Below are the code and all the weights of a small trained network. Each question names an input and a class and asks about switching units off, where a switched-off unit gives its printed mean instead of its output.

import numpy as np


def w(rows, s, z=0):
    codes = np.array(rows[::2]) - 128.0
    scale = np.full(codes.shape[1], s)
    scale[-1] = z or s
    return codes * scale


def f(y):
    return y / 2 * (1 + np.tanh(0.7978845608 * (y + 0.044715 * y**3)))


def log_softmax(a):
    a = a - a.max(-1, keepdims=True)
    return a - np.log(np.exp(a).sum(-1, keepdims=True))


def net(x, mask):
    res = np.array(x, float).reshape(1, 7) / 4 @ E
    y = f(res @ A[0][:, :-1].T + A[0][:, -1])
    res = res + np.where(mask, y, B[0][:, -1]) @ B[0][:, :-1]
    return log_softmax(res[-1] @ U[:, :-1].T + U[:, -1])


A, B = {}, {}
E = w([
[128,129,127],'x0',
[128,234,179],'x1',
[142,166,8],'x2',
[126,129,129],'x3',
[6,133,129],'x4',
[127,128,129],'x5',
[128,127,128],'x6',
],0.015)
A[0] = w([
[104,66,123,89],'neuron 1',
[115,102,129,97],'neuron 2',
[146,79,175,82],'neuron 3',
[64,174,150,119],'neuron 4',
[145,167,125,59],'neuron 5',
[152,194,127,23],'neuron 6',
[145,76,193,155],'neuron 7',
[77,114,87,30],'neuron 8',
[147,103,75,127],'neuron 9',
[119,190,160,156],'neuron 10',
[55,113,106,125],'neuron 11',
[131,117,126,127],'neuron 12',
[74,131,149,117],'neuron 13',
[146,110,112,124],'neuron 14',
[175,123,133,178],'neuron 15',
[100,129,159,103],'neuron 16',
[92,152,191,106],'neuron 17',
[151,67,180,85],'neuron 18',
[96,69,133,42],'neuron 19',
[62,86,102,121],'neuron 20',
[152,105,104,116],'neuron 21',
[157,255,154,83],'neuron 22',
[181,126,151,161],'neuron 23',
[173,132,148,73],'neuron 24',
[196,137,161,70],'neuron 25',
[147,107,77,134],'neuron 26',
[113,146,197,123],'neuron 27',
[95,152,178,100],'neuron 28',
[186,79,172,119],'neuron 29',
[99,201,48,2],'neuron 30',
[115,165,82,153],'neuron 31',
[178,108,77,113],'neuron 32',
[114,129,163,104],'neuron 33',
[117,162,86,134],'neuron 34',
],0.021,0.017)
B[0] = w([
[132,143,206,188],'neuron 1',
[139,145,159,142],'neuron 2',
[55,174,112,188],'neuron 3',
[180,107,105,222],'neuron 4',
[72,164,109,143],'neuron 5',
[44,172,88,159],'neuron 6',
[82,136,200,251],'neuron 7',
[37,189,44,167],'neuron 8',
[135,141,73,212],'neuron 9',
[167,116,128,225],'neuron 10',
[103,127,188,225],'neuron 11',
[128,137,122,135],'neuron 12',
[148,108,94,197],'neuron 13',
[130,144,105,161],'neuron 14',
[112,159,111,214],'neuron 15',
[157,119,98,169],'neuron 16',
[177,99,86,218],'neuron 17',
[65,184,120,203],'neuron 18',
[202,57,152,166],'neuron 19',
[99,137,198,223],'neuron 20',
[125,143,72,174],'neuron 21',
[76,152,192,254],'neuron 22',
[111,150,146,215],'neuron 23',
[153,100,149,159],'neuron 24',
[150,103,200,189],'neuron 25',
[134,138,88,211],'neuron 26',
[182,78,99,223],'neuron 27',
[154,92,97,198],'neuron 28',
[108,129,134,225],'neuron 29',
[198,94,251,201],'neuron 30',
[92,134,115,210],'neuron 31',
[118,128,80,220],'neuron 32',
[142,127,105,165],'neuron 33',
[96,156,139,193],'neuron 34',
],0.013,0.016)
U = w([
[68,194,145,194],'0',
[204,116,251,194],'1',
[239,103,23,5],'2',
],0.011,0.003)

Each question gives the input, the list of numbers given to net, and the class t.
The units are the neurons (one row each of A and B). Each row of codes is followed by its name. A weight is (code - 128) times the scale printed after its matrix; where a second scale follows, it is the last column's (A, B and U).
mask holds one flag per neuron, in row order. A switched-off neuron (its flag False) gives its mean, the last column of its row in B, instead of its output. The means were averaged over made-up inputs and are rounded, as every weight is.
A unit's drop is (log p(t) with every unit on - log p(t) with that unit switched off) / (log p(t) with every unit on - log p(t) with every unit switched off).
The circuit of an input: a set's keep is (log p(t) with only the set's units on - log p(t) with every unit switched off) / (log p(t) with every unit on - log p(t) with every unit switched off). Starting from the 12 units with the biggest drops (on a tie, the unit counted first), units are removed one at a time, each time the one whose removal leaves the highest keep (on an exact tie, the one counted first), for as long as the keep stays at least 0.8.
units of the circuit, in order: the units of the circuit, biggest drop first
top k neurons: the k neurons with the biggest drops, biggest first
drop of u: that unit's drop, to one decimal
input [-1,0,5,6,-4,-7,7], class 2: units of the circuit, in order : (neuron 7)
input [8,-4,8,-6,0,4,-2], class 2: top 3 neurons : (neuron 22; neuron 7; neuron 9)
input [-3,7,-6,3,1,2,6], class 2: top 2 neurons : (neuron 17; neuron 27)
input [-5,-2,-7,-7,-3,8,4], class 0: top 2 neurons : (neuron 18; neuron 3)
input [-5,-5,4,4,0,-4,3], class 2: top 2 neurons : (neuron 22; neuron 7)
input [-2,-2,-6,6,0,-6,-3], class 0: top 3 neurons : (neuron 18; neuron 3; neuron 30)
input [-7,6,1,-7,3,0,1], class 1: top 3 neurons : (neuron 22; neuron 9; neuron 32)
input [-2,5,1,4,6,4,8], class 1: top 2 neurons : (neuron 22; neuron 11)
input [-7,-1,-1,-5,-3,4,-8], class 0: drop of neuron 27 : 0.1
input [-5,-5,0,2,-6,1,1], class 0: drop of neuron 17 : 0.1
input [-3,4,4,-7,2,-4,-2], class 1: drop of neuron 30 : 0.7
input [-7,5,1,3,7,-5,-5], class 1: drop of neuron 11 : 0.2
